Below is a small trained network, with its code and all its weights. Each question gives an input and a target symbol and asks what happens when units are switched off, that is, made to give their printed mean instead of their output.

import numpy as np


def w(rows, s, z=0):
    codes = np.array(rows[::2]) - 128.0
    scale = np.full(codes.shape[1], s)
    scale[-1] = z or s
    return codes * scale


def norm(h):
    return h / np.sqrt((h * h).mean(-1, keepdims=True) + 1e-5)


def softmax(a):
    e = np.exp(a - a.max(-1, keepdims=True))
    return e / e.sum(-1, keepdims=True)


def log_softmax(a):
    a = a - a.max(-1, keepdims=True)
    return a - np.log(np.exp(a).sum(-1, keepdims=True))


def net(x, mask):
    ids = ['ΓΛεμξψω'.index(c) for c in x.split()]
    T = len(ids)
    res = E[ids] + P[:T]
    u = 0
    for l in range(3):
        r = norm(res)
        for j in range(2):
            rows = slice(4 * j, 4 * j + 4)
            q, k, v = (r @ M[l][rows].T for M in (Q, K, V))
            z = softmax(np.where(np.tri(T) > 0, q @ k.T / 4**0.5, -1e9)) @ v
            o = O[l][rows]
            res = res + np.where(mask[u + j], z, o[:, -1]) @ o[:, :-1]
        u += 2
    return log_softmax(norm(res)[-1] @ U[:, :-1].T + U[:, -1])


Q, K, V, O = {}, {}, {}, {}
E = w([
[124,193,121,86,94,138,173],'Γ',
[134,191,143,144,151,188,82],'Λ',
[147,163,157,136,101,125,164],'ε',
[108,105,154,116,113,214,165],'μ',
[119,110,117,87,184,165,108],'ξ',
[134,125,150,117,143,128,61],'ψ',
[80,124,41,170,2,134,85],'ω',
],0.027)
P = w([
[159,179,95,42,99,221,108],'0',
[177,171,117,57,96,178,67],'1',
[197,122,133,64,78,150,48],'2',
[158,123,148,92,83,124,69],'3',
[141,99,157,106,95,107,68],'4',
[123,82,155,109,94,87,83],'5',
[103,72,148,106,90,49,110],'6',
[88,99,156,113,85,31,122],'7',
[77,142,155,107,81,2,132],'8',
],0.0071)
Q[0] = w([
[51,186,135,167,187,73,89],'L0H0',
[250,147,180,138,193,171,30],'L0H0',
[143,71,142,144,183,112,144],'L0H0',
[152,185,73,130,181,86,188],'L0H0',
[148,145,100,220,104,160,191],'L0H1',
[128,106,145,123,165,172,26],'L0H1',
[94,163,200,112,184,80,185],'L0H1',
[92,52,19,254,241,56,165],'L0H1',
],0.009)
K[0] = w([
[110,102,164,108,154,132,80],'L0H0',
[182,147,167,163,138,155,90],'L0H0',
[128,107,116,99,162,173,167],'L0H0',
[162,200,128,135,144,167,178],'L0H0',
[95,121,134,121,124,130,144],'L0H1',
[183,146,248,118,180,113,126],'L0H1',
[126,127,116,125,95,102,108],'L0H1',
[127,179,111,21,113,153,151],'L0H1',
],0.013)
V[0] = w([
[125,131,105,127,108,103,117],'L0H0',
[163,207,254,142,118,35,155],'L0H0',
[60,182,59,159,96,29,193],'L0H0',
[216,148,145,30,246,163,211],'L0H0',
[142,140,223,224,185,150,115],'L0H1',
[99,90,155,26,120,127,96],'L0H1',
[151,106,96,98,170,111,139],'L0H1',
[98,92,59,209,105,165,120],'L0H1',
],0.0072)
O[0] = w([
[112,144,200,164,107,93,151,129],'L0H0',
[166,74,153,143,109,188,85,161],'L0H0',
[100,121,131,172,113,114,112,3],'L0H0',
[212,87,102,144,254,206,77,83],'L0H0',
[59,88,128,157,120,91,109,136],'L0H1',
[124,175,177,129,160,193,79,220],'L0H1',
[186,81,84,148,48,80,67,63],'L0H1',
[175,151,123,170,142,165,171,68],'L0H1',
],0.0081,0.0047)
Q[1] = w([
[53,106,128,139,96,137,160],'L1H0',
[137,171,103,136,112,123,145],'L1H0',
[204,88,94,97,130,126,182],'L1H0',
[121,104,27,210,128,141,120],'L1H0',
[140,147,177,77,81,124,91],'L1H1',
[132,121,247,145,90,92,103],'L1H1',
[111,195,144,200,126,138,142],'L1H1',
[32,162,118,122,164,111,121],'L1H1',
],0.013)
K[1] = w([
[123,128,95,181,102,140,157],'L1H0',
[176,136,93,156,164,144,141],'L1H0',
[115,124,129,149,147,157,90],'L1H0',
[155,191,103,93,109,247,124],'L1H0',
[88,91,125,194,105,75,144],'L1H1',
[97,61,71,191,88,58,101],'L1H1',
[180,137,118,209,103,130,137],'L1H1',
[142,183,160,160,153,109,127],'L1H1',
],0.011)
V[1] = w([
[109,147,183,170,118,204,134],'L1H0',
[78,69,79,110,130,105,75],'L1H0',
[198,126,103,209,93,219,119],'L1H0',
[101,201,104,178,77,34,117],'L1H0',
[170,151,194,170,92,85,182],'L1H1',
[153,122,101,1,147,38,205],'L1H1',
[128,161,231,141,79,120,123],'L1H1',
[77,122,46,116,29,153,99],'L1H1',
],0.0084)
O[1] = w([
[120,129,143,204,140,82,99,230],'L1H0',
[148,16,116,168,74,154,65,80],'L1H0',
[94,169,111,169,175,47,198,155],'L1H0',
[18,134,133,121,135,161,151,2],'L1H0',
[210,109,76,47,155,149,122,78],'L1H1',
[110,81,155,106,149,157,92,46],'L1H1',
[122,135,137,62,211,64,152,238],'L1H1',
[103,153,96,249,255,137,154,191],'L1H1',
],0.0078,0.0049)
Q[2] = w([
[111,165,29,191,174,84,174],'L2H0',
[91,212,102,169,89,112,194],'L2H0',
[108,249,178,97,143,134,85],'L2H0',
[157,170,98,153,141,179,99],'L2H0',
[145,98,154,191,96,134,88],'L2H1',
[93,70,56,99,95,143,75],'L2H1',
[95,91,98,109,109,168,172],'L2H1',
[171,91,188,29,158,158,88],'L2H1',
],0.013)
K[2] = w([
[152,198,118,210,127,126,195],'L2H0',
[144,129,37,112,63,161,174],'L2H0',
[72,78,41,144,123,77,122],'L2H0',
[100,125,92,192,172,131,128],'L2H0',
[76,103,156,68,171,164,61],'L2H1',
[138,168,68,131,65,109,70],'L2H1',
[89,185,39,157,74,127,152],'L2H1',
[8,63,101,124,137,54,107],'L2H1',
],0.011)
V[2] = w([
[131,83,153,144,190,173,81],'L2H0',
[56,129,53,164,170,2,128],'L2H0',
[75,203,64,156,232,148,150],'L2H0',
[119,172,196,158,46,163,169],'L2H0',
[113,47,118,120,184,136,207],'L2H1',
[132,142,70,141,12,124,90],'L2H1',
[147,191,63,70,231,91,59],'L2H1',
[200,142,52,164,68,63,148],'L2H1',
],0.0097)
O[2] = w([
[151,142,92,104,172,131,157,148],'L2H0',
[137,101,103,57,110,136,95,52],'L2H0',
[128,106,104,138,94,97,202,121],'L2H0',
[137,210,218,174,86,178,63,137],'L2H0',
[178,112,117,141,136,189,176,20],'L2H1',
[121,177,133,100,101,96,98,35],'L2H1',
[102,12,85,64,91,118,72,254],'L2H1',
[98,159,151,72,164,43,143,39],'L2H1',
],0.011,0.0061)
U = w([
[196,160,148,41,25,186,120,4],'Γ',
[153,98,238,103,79,194,1,91],'Λ',
[191,142,169,228,136,159,136,215],'ε',
[45,90,202,131,78,141,142,151],'μ',
[161,138,211,79,162,51,124,129],'ξ',
[192,49,68,127,89,144,122,245],'ψ',
[129,149,85,196,33,88,76,147],'ω',
],0.0073,0.0021)

Each question gives the input, a string of symbols that net reads in full, and the target symbol t.
The units are the heads (4 rows each of Q, K, V and O). Each row of codes is followed by its name. A weight is (code - 128) times the scale printed after its matrix; where a second scale follows, it is the last column's (O and U).
mask holds one flag per head, layer by layer. A switched-off head (its flag False) gives its mean, the last column of its rows in O, instead of its output. The means were averaged over made-up inputs and are rounded, as every weight is.
A unit's drop is (log p(t) with every unit on - log p(t) with that unit switched off) / (log p(t) with every unit on - log p(t) with every unit switched off).
The circuit of an input: a set's keep is (log p(t) with only the set's units on - log p(t) with every unit switched off) / (log p(t) with every unit on - log p(t) with every unit switched off). Starting from all 6 units, units are removed one at a time, each time the one whose removal leaves the highest keep (on an exact tie, the one counted first), for as long as the keep stays at least 0.8.
units of the circuit, in order: the units of the circuit, biggest drop first
most important unit: the unit with the biggest drop
which heads matter: for each layer, one digit per head in row order, 1 if its drop is at least 0.15 and else 0, layers parted by /
input μ ε Λ ξ μ, target ψ: most important unit : L0H0
input μ Λ ε ψ μ Γ, target Λ: which heads matter : 11 / 11 / 00
input ε Γ Λ ε Γ ω ψ, target ψ: which heads matter : 00 / 11 / 10
input ψ ε μ Λ ψ ε Γ, target Λ: units of the circuit, in order : L0H0, L1H1, L2H0
input ξ ε ε ε, target ξ: which heads matter : 11 / 11 / 01
input ψ Λ ε ε Γ, target ξ: which heads matter : 10 / 11 / 01
input ε ω μ, target μ: which heads matter : 10 / 11 / 00
input ω μ ξ ξ, target ξ: which heads matter : 11 / 00 / 11
input ω μ μ ε Γ ε ω, target μ: which heads matter : 10 / 10 / 00
input ψ ε ω ε ε, target ε: which heads matter : 01 / 01 / 00
input ε ψ Λ ξ μ Γ, target ψ: which heads matter : 10 / 10 / 10
input ξ Γ ε, target ψ: which heads matter : 10 / 00 / 11
input ξ ε Λ ε, target ξ: which heads matter : 11 / 11 / 01
input Λ ω Λ ε ξ, target ξ: which heads matter : 00 / 00 / 11
input ε Λ Λ μ Λ ξ ε Γ Λ, target ψ: most important unit : L2H0
input ε μ ε ω ψ, target ψ: units of the circuit, in order : L1H1, L2H0, L0H0, L1H0
input Λ ε Λ ξ ψ ψ μ, target Λ: units of the circuit, in order : L1H0, L0H0, L1H1, L2H0
input ε ξ ε Γ Λ Λ μ Γ, target ε: units of the circuit, in order : L2H1, L0H0
input μ ε ψ Γ ε, target Λ: units of the circuit, in order : L0H0, L1H1
input μ ε ξ Λ, target ψ: units of the circuit, in order : L2H0
input ε Λ Λ, target ξ: units of the circuit, in order : L0H0, L1H0, L2H1, L1H1
input ξ ξ μ ξ Γ, target ψ: units of the circuit, in order : L0H0, L2H1
input ε ε ξ μ ε ε μ ψ μ, target Λ: units of the circuit, in order : L1H0, L0H0, L2H0
